Below is a small trained network, with its code and all its weights. Each question gives an input and a target symbol and asks what happens when units are switched off, that is, made to give their printed mean instead of their output.

import numpy as np


def w(rows, s, z=0):
    codes = np.array(rows[::2]) - 128.0
    scale = np.full(codes.shape[1], s)
    scale[-1] = z or s
    return codes * scale


def norm(h):
    return h / np.sqrt((h * h).mean(-1, keepdims=True) + 1e-5)


def f(y):
    return np.maximum(y, 0)


def softmax(a):
    e = np.exp(a - a.max(-1, keepdims=True))
    return e / e.sum(-1, keepdims=True)


def log_softmax(a):
    a = a - a.max(-1, keepdims=True)
    return a - np.log(np.exp(a).sum(-1, keepdims=True))


def net(x, mask):
    ids = ['ΛΦδμξπστ'.index(c) for c in x.split()]
    T = len(ids)
    res = E[ids] + P[:T]
    u = 0
    for l in range(2):
        r = norm(res)
        for j in range(3):
            rows = slice(2 * j, 2 * j + 2)
            q, k, v = (r @ M[l][rows].T for M in (Q, K, V))
            z = softmax(np.where(np.tri(T) > 0, q @ k.T / 2**0.5, -1e9)) @ v
            o = O[l][rows]
            res = res + np.where(mask[u + j], z, o[:, -1]) @ o[:, :-1]
        u += 3
        y = f(norm(res) @ A[l][:, :-1].T + A[l][:, -1])
        res = res + np.where(mask[u : u + 8], y, B[l][:, -1]) @ B[l][:, :-1]
        u += 8
    return log_softmax(norm(res)[-1] @ U[:, :-1].T + U[:, -1])


Q, K, V, O, A, B = {}, {}, {}, {}, {}, {}
E = w([
[103,191,205,184],'Λ',
[118,173,220,186],'Φ',
[135,126,221,199],'δ',
[239,147,198,91],'μ',
[79,177,151,152],'ξ',
[93,122,3,151],'π',
[60,198,141,138],'σ',
[88,70,144,218],'τ',
],0.0061)
P = w([
[123,227,148,253],'0',
[89,193,175,193],'1',
[155,213,114,225],'2',
[83,157,175,159],'3',
[172,183,121,195],'4',
[85,129,174,131],'5',
[177,150,118,170],'6',
[85,101,167,105],'7',
[180,121,114,145],'8',
[95,66,166,75],'9',
[190,94,126,124],'10',
],0.0053)
Q[0] = w([
[105,167,90,77],'L0H0',
[47,158,163,30],'L0H0',
[163,145,61,152],'L0H1',
[90,188,5,69],'L0H1',
[91,115,153,187],'L0H2',
[34,71,156,146],'L0H2',
],0.03)
K[0] = w([
[84,157,126,173],'L0H0',
[97,251,164,99],'L0H0',
[60,177,88,172],'L0H1',
[46,245,132,133],'L0H1',
[107,96,140,63],'L0H2',
[191,105,56,59],'L0H2',
],0.026)
V[0] = w([
[141,144,47,61],'L0H0',
[137,2,68,194],'L0H0',
[120,145,89,65],'L0H1',
[64,220,104,143],'L0H1',
[235,137,97,202],'L0H2',
[153,171,206,132],'L0H2',
],0.0089)
O[0] = w([
[125,217,87,158,2],'L0H0',
[208,13,58,118,113],'L0H0',
[153,67,118,175,16],'L0H1',
[33,62,44,139,153],'L0H1',
[254,70,191,129,162],'L0H2',
[198,185,102,31,181],'L0H2',
],0.0064,0.0068)
A[0] = w([
[250,208,66,241,70],'L0N0',
[214,104,54,161,75],'L0N1',
[106,199,66,57,140],'L0N2',
[69,141,99,104,120],'L0N3',
[230,163,126,132,221],'L0N4',
[107,55,164,129,181],'L0N5',
[162,138,74,143,1],'L0N6',
[124,174,170,94,249],'L0N7',
],0.015,0.00062)
B[0] = w([
[33,190,4,123,200],'L0N0',
[81,155,160,189,186],'L0N1',
[192,78,122,146,173],'L0N2',
[89,111,158,170,160],'L0N3',
[211,124,177,128,239],'L0N4',
[133,170,143,96,202],'L0N5',
[78,119,103,113,153],'L0N6',
[187,117,153,68,254],'L0N7',
],0.024,0.0077)
Q[1] = w([
[54,147,186,52],'L1H0',
[153,103,103,95],'L1H0',
[156,152,159,164],'L1H1',
[122,121,3,86],'L1H1',
[71,176,175,110],'L1H2',
[124,169,148,171],'L1H2',
],0.026)
K[1] = w([
[53,63,7,22],'L1H0',
[165,141,142,83],'L1H0',
[184,174,44,172],'L1H1',
[31,65,116,98],'L1H1',
[79,231,200,94],'L1H2',
[121,150,187,164],'L1H2',
],0.017)
V[1] = w([
[74,245,105,141],'L1H0',
[84,102,82,171],'L1H0',
[168,53,111,111],'L1H1',
[54,99,158,149],'L1H1',
[132,121,231,204],'L1H2',
[129,49,108,207],'L1H2',
],0.011)
O[1] = w([
[41,132,219,212,144],'L1H0',
[217,154,149,235,47],'L1H0',
[64,172,97,163,133],'L1H1',
[175,110,47,51,31],'L1H1',
[85,127,112,254,225],'L1H2',
[98,17,23,72,3],'L1H2',
],0.007,0.006)
A[1] = w([
[60,140,140,106,33],'L1N0',
[62,139,146,71,17],'L1N1',
[110,146,191,235,70],'L1N2',
[47,209,33,62,48],'L1N3',
[128,98,102,40,142],'L1N4',
[129,240,72,90,159],'L1N5',
[7,166,123,88,2],'L1N6',
[118,63,221,103,225],'L1N7',
],0.016,0.0022)
B[1] = w([
[149,108,141,76,148],'L1N0',
[86,104,181,123,140],'L1N1',
[125,210,172,235,252],'L1N2',
[223,98,1,156,189],'L1N3',
[70,104,182,186,185],'L1N4',
[59,160,82,88,192],'L1N5',
[221,158,131,20,169],'L1N6',
[120,95,34,170,255],'L1N7',
],0.022,0.0095)
U = w([
[109,96,138,141,2],'Λ',
[115,52,130,140,149],'Φ',
[29,99,182,75,235],'δ',
[250,98,199,103,95],'μ',
[115,74,87,160,107],'ξ',
[114,200,185,221,206],'π',
[146,170,1,141,97],'σ',
[132,224,169,31,41],'τ',
],0.0099,0.0026)

Each question gives the input, a string of symbols that net reads in full, and the target symbol t.
The units are the heads (2 rows each of Q, K, V and O) and the neurons (one row each of A and B). Each row of codes is followed by its name. A weight is (code - 128) times the scale printed after its matrix; where a second scale follows, it is the last column's (O, A, B and U).
mask holds one flag per unit, layer by layer, with each layer's heads first. A switched-off unit (its flag False) gives its mean, the last column of its rows in O or B, instead of its output. The means were averaged over made-up inputs and are rounded, as every weight is.
A unit's drop is (log p(t) with every unit on - log p(t) with that unit switched off) / (log p(t) with every unit on - log p(t) with every unit switched off).
The circuit of an input: a set's keep is (log p(t) with only the set's units on - log p(t) with every unit switched off) / (log p(t) with every unit on - log p(t) with every unit switched off). Starting from the 12 units with the biggest drops (on a tie, the unit counted first), units are removed one at a time, each time the one whose removal leaves the highest keep (on an exact tie, the one counted first), for as long as the keep stays at least 0.8.
units of the circuit, in order: the units of the circuit, biggest drop first
k most important neurons: the k neurons with the biggest drops, biggest first
k most important neurons of layer l: the k neurons of layer l with the biggest drops, biggest first
input δ δ Φ, target μ: 3 most important neurons => (L0N0; L0N7; L1N2)
input δ δ μ δ Φ, target τ: units of the circuit, in order => (L0N0; L1N2; L1N7; L0N7)
input π δ Φ, target σ: units of the circuit, in order => (L0N0; L1N3)
input δ δ Φ π Λ π δ δ ξ π μ, target σ: units of the circuit, in order => (L0N0; L0H0)
input δ π ξ, target σ: units of the circuit, in order => (L0N0; L1N3)
input δ Φ δ δ δ π δ Φ δ μ Λ, target τ: 3 most important neurons of layer 0 => (L0N0; L0N4; L0N7)
input δ δ δ Λ δ τ, target τ: 4 most important neurons of layer 0 => (L0N5; L0N1; L0N7; L0N4)
input δ μ δ δ π μ δ δ δ δ δ, target μ: most important neuron => (L1N2)
input δ Φ μ π π π δ ξ δ, target Φ: 3 most important neurons of layer 0 => (L0N2; L0N4; L0N7)
input ξ Φ Φ, target Φ: 2 most important neurons of layer 0 => (L0N4; L0N2)
input π π δ δ Φ, target μ: 2 most important neurons of layer 0 => (L0N2; L0N4)
input δ π δ δ π μ Φ μ δ, target τ: 2 most important neurons of layer 0 => (L0N0; L0N4)
input Λ δ τ ξ δ μ δ τ Φ δ, target μ: 2 most important neurons => (L0N0; L1N2)
input Φ Φ π δ σ δ π δ σ, target ξ: 2 most important neurons of layer 0 => (L0N2; L0N3)
input δ δ δ Φ δ δ δ δ Φ δ, target δ: 3 most important neurons => (L0N4; L1N2; L0N0)
input ξ ξ δ δ δ δ δ ξ, target ξ: most important neuron of layer 1 => (L1N7)
input π δ π π δ μ δ σ τ τ, target μ: 2 most important neurons => (L0N0; L0N7)
input δ δ Φ ξ δ δ μ, target τ: 4 most important neurons => (L0N4; L0N0; L1N7; L0N7)
input μ ξ δ π δ π ξ δ δ σ Φ, target ξ: 2 most important neurons => (L0N2; L1N7)
input π δ δ δ μ, target τ: 2 most important neurons => (L0N0; L0N4)
input δ π π Λ τ δ μ δ τ τ, target μ: most important neuron => (L1N2)
